(in the rows, 128 means zero)
Each row of numbers belongs to one of the objects below and depends on some of the facts about them. Some rows are named. Which object is each other row?

Named rows:
fugreva: [108 102 104 146 158 104  70 138 102 152 150 132 161  83 110 118 102 166
 119 183  69 126 120 178  77 135 118  79  70 103 140 106 135 129]
giba: [109  88 154 166 155  93  75 164 113 144 138 122 204 110 120 105 135 191
 110 129 117 103 147 144  72 134 103 117  53 136 153 172 129 142]
tragiflu: [124 118  96 146 149  92  73 112 102 135 137 129 165  84 109 106 116 168
 121 180  78 131 139 181  76 139 105  77  68 122 131 131 128 133]
diskos: [106 131 131 182 129 132 111 137 125 147 126  97 183 102 162  80 104 151
 120 152 101 105 127 164 104 180  90 115  64  92 122 123 136 137]
britras: [113 129 123 182 124 131 110 130 130 147 129 102 180  96 165  81 108 154
 124 152 106 109 130 167 102 179  88 118  59  99 114 130 133 136]
zadek: [114 120 122 165 139 116 103 133 132 152 139 107 166  95 144  86  88 169
 118 149 118 119 134 140 110 175  91 123  56  92 117 165 125 131]
kimik: [136  84 125 173 137 104  74 143 117 149 136 133 208 104 109  96 139 159
 133 144  99 127 155 171  56 139  72 137  50 147 142 157 127 141]
fletrekli: [106 125 112 163 140 110  82 125 102 123 137 128 176  88 140 105 124 170
 118 176  73 117 132 181  81 141 126  63  72 123 135 101 142 135]
seklor: [105 125 111 163 137 110  81 127 100 120 138 129 176  87 141 105 119 166
 117 175  73 115 132 180  81 139 126  63  74 125 137 100 141 135]
brudriske: [146 114 100 167 116 127 102 179 129 158 122 135 162 109  95 102 118 191
 138 132 104 130 137 165  77 179 108  85  84 111 164 134 162 150]
plolor: [106 126 133 177 132 141 110 148 130 151 135 103 181  96 164  85 100 156
 116 154  97 106 124 165 102 177  91 120  59  90 125 119 135 131]
papovan: [113 129 122 169 141 129 101 138 130 152 142 111 176  99 134  82  89 155
 120 149  91 114 134 149 104 186  80 125  64  86 130 150 132 130]
pufus: [105 132 131 182 129 136 111 141 125 146 130 101 183 102 164  81 104 153
 120 152  98 103 126 162 104 181  92 117  63  91 122 122 136 134]
grada: [106 102 106 149 146  99 107 159 133 140 122 133 165 111 156  79 150 184
 109 151  69  77 132 189 113 163 106 124  70 133 149 111 177 152]
tikli: [114 101 108 138 128 107 117 169 126 132 124 139 157  99 161  77 125 177
 112 149  73  86 140 188 112 155 110 134  79 152 157 106 173 151]
plarek: [141 108  98 172 121 125  96 174 133 164 123 135 164 111  92 103 126 194
 136 136 107 133 133 160  81 177 110  82  81 102 156 132 164 150]
medra: [143 114 101 171 125 127  97 176 137 164 124 132 164 108  94 108 132 197
 134 134 105 131 136 170  79 180 105  82  75 103 157 138 160 145]
luper: [110  88  99 132 151  82 100 154 139 146 133 142 145 101 141  82 125 198
 111 149  89  96 139 159 123 151 109 133  66 135 146 147 169 148]
gisten: [134 107 109 178 106 134 104 180 137 159 113 124 168 108 127 113 142 197
 133 146 113 134 124 182  84 170 118  84  68 104 149 105 164 145]

There are 2 kinds of fact about the objects: μ, ω.
stuskar μ [deramu grada zesasta]
fibroze μ [plabal klerus]
fugreva μ [gefluk gratel skomim nokur leben dribri]
tragiflu μ [klerus plastek fusir diskos]
sastar μ [dunel toflem povo]
papla μ [dramel toflem]
beskes μ [stusker gisten stadan]
luper μ [dunel drokir sesko]
zadek μ [dunel pabrin britras muvu]
gitral μ [skomim flaki zesasta trista mimu]
roplares μ [mivir brustas stakli padriklas skaban]
lirugrim μ [gisten taflum klusos gritrer bragis leben]
gadris μ [mokek stustis mimu]
goklim μ [firi batru stustis plolor]
drezovik μ [grunok klusos stustis]
klidrol μ [gribrok taflum foflem]
trebroskor μ [gratel batru mukik]
lotren μ [plozas fupe]
matra μ [leben]
pugro μ [pufus gefli batru]
stilen μ [plabal kimos bragis]
vapin μ [skabam fizos]
lidul μ [klerus britras]
plarek μ [ragris stuzu daketri]
seboskir μ [dredru stadan stavur]
brunan μ [firi kenatrel]
klabur μ [fupe flifla fletrekli]
brastidro μ [plozas vopes vastir tomin]
brufe μ [meplok zeflen drutrer]
trevu μ [plabal gribrok stavur padriklas bukla]
nutruk μ [brufus daketri]
plobi μ [gefluk klerus fupe]
sinom μ [tikli grunok gribrok]
plavo μ [stakli]
neso μ [deramu meplok]
rema μ [plibrel klerus gribrok vastir bukla solegri]
mibo μ [skomim klusos zeflen foflem]
grubril μ [kimos]
bruber μ [dunel plastek dredru]
brudriske μ [tripliske seklor skina zuseflu vastir]
tratrozu μ [skaban]
patok μ [gisten nokur grotrekis]
giba μ [dunel fizos kenatrel]
medra μ [graski potal grilek fiven]
kotoplom μ [gritrer fusir]
vuplur μ [mivir lozes]
telu μ [skomim drokir biklim brudus bukla]
tomim μ [rodim muvu]
skevok μ [mivir zemamun zeflen]
zustak μ [kenatrel broklom]
papovan μ [lavus plovak graski rastubom]
musulom μ [gratel kimos brufus nokur feri]
sturitril μ [taflum fizos pabrin zususis]
gradrom μ [grada potal salil kenatrel]
viker μ [nokur plolor]
bipegre μ [plovak grunok siska gedrofil brati]
bebubra μ [gratel tikli vastir]
zurek μ [veklin klerus farok]
stegrum μ [dredru moregra gedrofil foflem]
klafin μ [seklor skinoni ragris brudus]
klatrofi μ [tikli gisten sesko rodim plolor brati]
lugruk μ [skina firi brufus rastubom lozes]
skabri μ [tikli fliklar]
tustel μ [grada flaki klusos biklim flifla bukla]
pludrime μ [lavus skinoni dragim kluskam britras]
pipler μ [mokek grotrekis mukik]
skotustur μ [gratel botre]
klubil μ [moregra drutrer]
kimik μ [klerus plozas graski britras]
rufidri μ [plastek kluskam solegri tomin]
favun μ [gefluk plibrel klerus gefli kluskam sadrin movu]
{stuskar trista pufus drutrer grotrekis gratel britras zadek foflem plovak flifla lirugrim goklim dribri klerus lotren stilen vapin lidul klabur brudus plolor brastidro zuseflu nutruk daketri zesasta veklin mibo stusker brufus nokur vuplur skevok zustak papovan sturitril graski zurek firi diskos klafin toflem lugruk plastek pludrime pipler fliklar movu zeflen dunel} ω a
{fibroze broklom gritrer tripliske tomin fiven papla deramu beskes gisten ragris vastir gitral mokek pabrin gedrofil roplares gadris drezovik matra plarek sesko vopes zemamun brufe klusos trevu mivir plabal sinom plavo rema grubril bruber brudriske povo medra grilek plozas lavus bipegre stegrum dredru mukik skabri kenatrel favun bukla} ω b
{zususis fugreva tragiflu sastar rastubom kimos klidrol trebroskor siska brunan farok plobi skomim fizos stavur padriklas meplok viker batru seklor dragim kluskam tustel rodim fletrekli skotustur klubil potal} ω d
{bragis botre stuzu luper plibrel sadrin mimu neso taflum tikli gribrok stadan telu gradrom gefli dramel lozes klatrofi fusir grada fupe skaban} ω e
{brati drokir stakli pugro seboskir muvu solegri tratrozu patok giba skabam salil kotoplom brustas gefluk tomim musulom bebubra biklim moregra flaki grunok stustis skina feri leben kimik rufidri skinoni} ω c

Name these rows:
No name comes twice in this set of rows, the named rows included.
[110 108 104 145 158 109  69 138 106 145 152 136 160  78 116 119 102 171
 116 182  70 124 122 174  75 137 118  78  67 108 140 111 134 126] : viker
[107  61 141 175 152 106  71 170 103 170 142 130 202 117 101 102 112 154
 132 138 101 105 124 151  56 130  98 134  69 131 152 126 136 149] : musulom
[104 124 113 162 142 107  78 127 102 126 136 125 176  93 137 110 128 167
 113 182  69 119 129 182  87 138 126  65  70 115 136  95 145 134] : skomim
[111 105 108 140 132  93 116 161 124 134 113 131 160 111 153  72 139 177
 113 149  72  86 138 189 118 154 105 130  78 143 153 110 177 156] : gribrok
[ 96 115 109 167 144  95  82 124  91 138 129 119 171  97 130 103 116 163
 120 172  81 104 118 178  79 136 130  59  84 122 131  91 140 143] : kimos
[114 127 129 163 153 141 101 155 130 157 151 108 174  92 139  93  88 160
 112 150  85 108 130 158  95 187  80 126  61  81 138 144 129 125] : goklim
[141 114 105 168 125 126  93 183 136 162 120 128 166 114  91 112 138 196
 128 146 101 137 131 170  86 175 103  87  72  89 160 129 166 145] : gitral
[133 114 103 194 106 134 101 166 138 150 119 134 178 119 116  97 140 189
 138 138 105 126 130 167  84 180 119  74  82 110 148 109 175 153] : mivir
[110 132 116 148 175 102  73 135 102 134 151 125 170  82 112 113 118 186
 102 160  66  98 135 173  69 153 117  56  77 117 153 139 131 128] : brunan
[112 110 104 149 155 113  74 139 102 142 158 140 160  76 115 114  92 167
 121 174  66 117 125 171  71 141 120  74  79 119 147 112 132 129] : trebroskor

The same objects again, as new rows of numbers:
Known rows:
movu: [143 132 141  93 124 127 101 142 112 110 133 158 105 123 133 121 119 146
 104 115 126 103 153 120 123 105 153 104 128 126 149]
britras: [130 135 140  97 127 122  69 121 107 110 142 155  99 119 137 109 105 129
  95 122 134  94 156 115 114 104 162 120 136 138 165]
plibrel: [120 108 110 128 159  94  95 131 154 130 124 144 118 113 135 118 113 143
 116 107 146 145  65 124 108 105 147 119 150 141  89]
stilen: [142 120 123  83 118 125 204 160  80 137 124 134 119 117 133 138 170 112
 122 139 128 123 185  99 118  91 150 160  83 106 133]
klidrol: [162 114 119 145 125 141 187 104 147 148 175 128 142 106 106 157 153 127
 155 142 135 122 109  84 143 158 112 167  84  83 127]
viker: [179 124 131 148 120 142 133  93 139 166 160 109 128 129 123 158 159 125
 150 164 147 145 178  98 145 176 141 146  91  98  99]
skevok: [136 121 129  68 124 124 146 157 108 155 134 144 124 115 157  99 157 103
 125 146 105 103 164  97 150 143 126 150  88 121 142]
zesasta: [145 129 143  80 130 128 108 148 119 106 133 160 111 125 132 117 116 153
 109 118 121 110 152 120 126 108 144  99 130 123 147]
deramu: [107 137 122 148 126 150 150 127 138 127  89 116 130 156 146 115  94 148
 126 119 122 131 107 162 112 139 106 103 156 135 149]
biklim: [137 141 143 133 145 142 103 146 133  78 138 123 151 116  84 132 119 121
 115 119 129 133  99 158 152 109 101 122 166 137  97]
toflem: [123 136 141  93 132 120  77 153 116 109 137 145 113 116 128 112 129 145
 114 118 131 103 155 125 118 105 148 103 126 127 167]
muvu: [117 147 144 148 150 133  60 139 133  85 144 120 147 114  86 127 124 110
 119 124 136 125 114 163 149 109 110 120 164 146 119]
tomim: [121 133 137 136 115 118 109 126 115 118 149 103 157 116  91 129 155  78
 144 149 116 141 130 132 167 134 105 169 121 145  99]
bebubra: [120 139 135 159 109 116 133 118 114 140 150 128 165 124  91 162 174  74
 151 114 107 130 123 144 187 113 132 148  99 150  74]
pufus: [140 133 141  91 125 126  93 148 113 112 130 153 110 126 130 118 120 147
 110 114 122 105 159 125 128 104 156  98 132 127 149]
lavus: [105 139 121 160 125 149 127 121 136 135  88 118 127 155 141 118  99 140
 128 116 125 127 105 160 109 134 117 106 154 143 157]
tratrozu: [120 132 132 130 135 127 138 143 117 116 137 118 162 112 111 126 157  73
 132 146 115 140 130 135 176 139  93 165 124 140  94]
lirugrim: [166 123 138  58  85 120 156 144  99 143 133 117 116 129 100 111 148 134
 143 156 119 126 167  90 131 111 139 162  88 112 132]
flifla: [148 133 144  85 124 125 109 151 120 106 133 155 107 125 131 119 116 149
 108 116 122 105 150 121 131 108 148 103 131 122 150]

Name these rows:
No name comes twice in this set of rows, the named rows included.
[162 130 137 165 152 145  95 104 159 130 159 141 123 129 133 160 122 150
 119 125 152 133 147 127 139 162 140  84 134 107 114] : batru
[148 126 129 104 113 135 126  93  83 101 138 166  85 118 135 133  85 123
  64 115 143  88 147 107 106  82 173 151 148 139 145] : klerus
[109 125 107 150  84 135 193  88 102 162  99 102 125 155 146 121 111  98
 134 144 120 130 122 135 117 143 122 175 124 143 132] : favun
[153 124 133 157 157 148 117 108 162 105 162 143 123 118 137 163 117 158
 119 123 154 129 137 116 127 157 124 100 141  99 133] : potal
[130 110 110 117 163 105 116 147 154 128 112 126 118 115 124 122 120 149
 117 121 157 159  76 127  96  99 141 123 151 136  85] : bragis
[123 138 120 151 116 150 144 127 132 134  88 104 129 153 121 116  99 154
 134 124 130 132 105 164 103 126 116 109 156 136 153] : gritrer
[120 125 123 138  79 130 175 104 123 159 103 100 133 165 139 115 121 119
 159 148 102 142 129 133 130 164 104 150 119 136 124] : gadris
[138 109 118 112 156 102  87 134 161 128 118 133 118 121 136 109 108 149
 123 117 143 155  76 123 112 123 133 113 156 140  85] : mimu
[127 106 114 113 160  99 100 145 162 125 124 125 125 113 113 119 116 155
 129 114 149 150  56 123 102  98 139 122 150 133  98] : taflum
[127 130 142 130 113 122 121 123 116 114 146 112 150 123 104 141 150  78
 139 147 111 145 152 135 174 139 109 163 124 141  80] : pugro
[134 141 147 145 133 130 102 135 138  87 149 136 152 117  65 137 118 125
 128 105 118 117  76 159 165 111 104 117 157 145  99] : grunok

Now the same objects, written a new way:
Known rows:
fiven: [120  85 157  71  88 138  84 142 156 135 118 110 140 173]
mibo: [114 175 135 113  96 137 183 109 136  85 154 122 113 142]
foflem: [114 177 156 112  99  87 145 130 139 112 129 161  97 130]
klidrol: [105  86 121 159  81 144 176  80 127 143 114 146 164 119]
patok: [143  95 171 149 149 129 158 127  94  85 138  66 171 121]
daketri: [128 176 131 130 110  78 133 142 168 129 155 127 112 150]
salil: [146  74 169 141 127  81 135 130 108  82 109  65 121 132]
brati: [127 104 181 147 133  92 127 155  86  99 100  84 146  93]
dunel: [122 169 158 148  98  85 107 134 139 110 145 159  93 164]
vapin: [125 166 135 145 103 132 143 107 144  93 163 126  97 171]
dramel: [174 107 100 134 143 130 129 144 102 131  93 153 107 167]
fusir: [179  98 106 112 156 120 141 144 100 137  96 175 119 166]
fliklar: [123 183 146 124 104  94 140 142 139 113 154 145 121 140]
broklom: [140  90 164  87  88 149  83 141 163 128 105 114 144 175]
plovak: [104 179 135 121  95  85 124 153 132 125 147 142 100 134]
rastubom: [117  85 107 161  64  85 136 119 147 168 100 131 155 121]
zususis: [125  81 131 176  71 115 137  92 137 151 100 158 155 134]
grilek: [124  88 151  73  87 147  87 144 153 129 113 110 138 170]
gefli: [187  95 103 108 154 106 143 159 107 141 108 161 127 167]

Which object is each row?
No name comes twice in this set of rows, the named rows included.
[152  92 173 149 156  87 144 140 119 107 120  75 161 119] : feri
[108  95 153  57 114 194 121 104 151 125 126 110 158 144] : trevu
[126  66 124 149  83  92 146  88 140 164 123 153 162 133] : farok
[105  94 121 161  62 105 150 118 121 163  94 149 164 106] : siska
[134 103 166  79 115 171 112 134 168 138 127 107 174 164] : grubril
[138  93 189  58  88 131 100 150 154 127  88 135 158 153] : klusos
[153  85 192 141 147  76 145 139 102  92 114  98 154 124] : leben
[160 121  86 132 134 187 160 161  79 126 112 141 146 146] : klatrofi
[188 112  96 116 149 126 151 165 113 140  99 152 138 164] : botre
[115  76 108 136  56 141 197  77 132 121 117 132 161 135] : tustel
[121  90 164  61 110 115  88 152 154 155 122 130 167 151] : vastir
[187  96 102  99 121 106 153 153 108 115  67 152 105 168] : grada
[127  83 110 156  73 142 193  84 142 141 136 129 192 138] : fugreva
[125  93 181 135 140  87 135 130  99 101  88  85 125 104] : moregra
[115 179 115 125 122 123 155 113 168 113 163 111 104 144] : vuplur

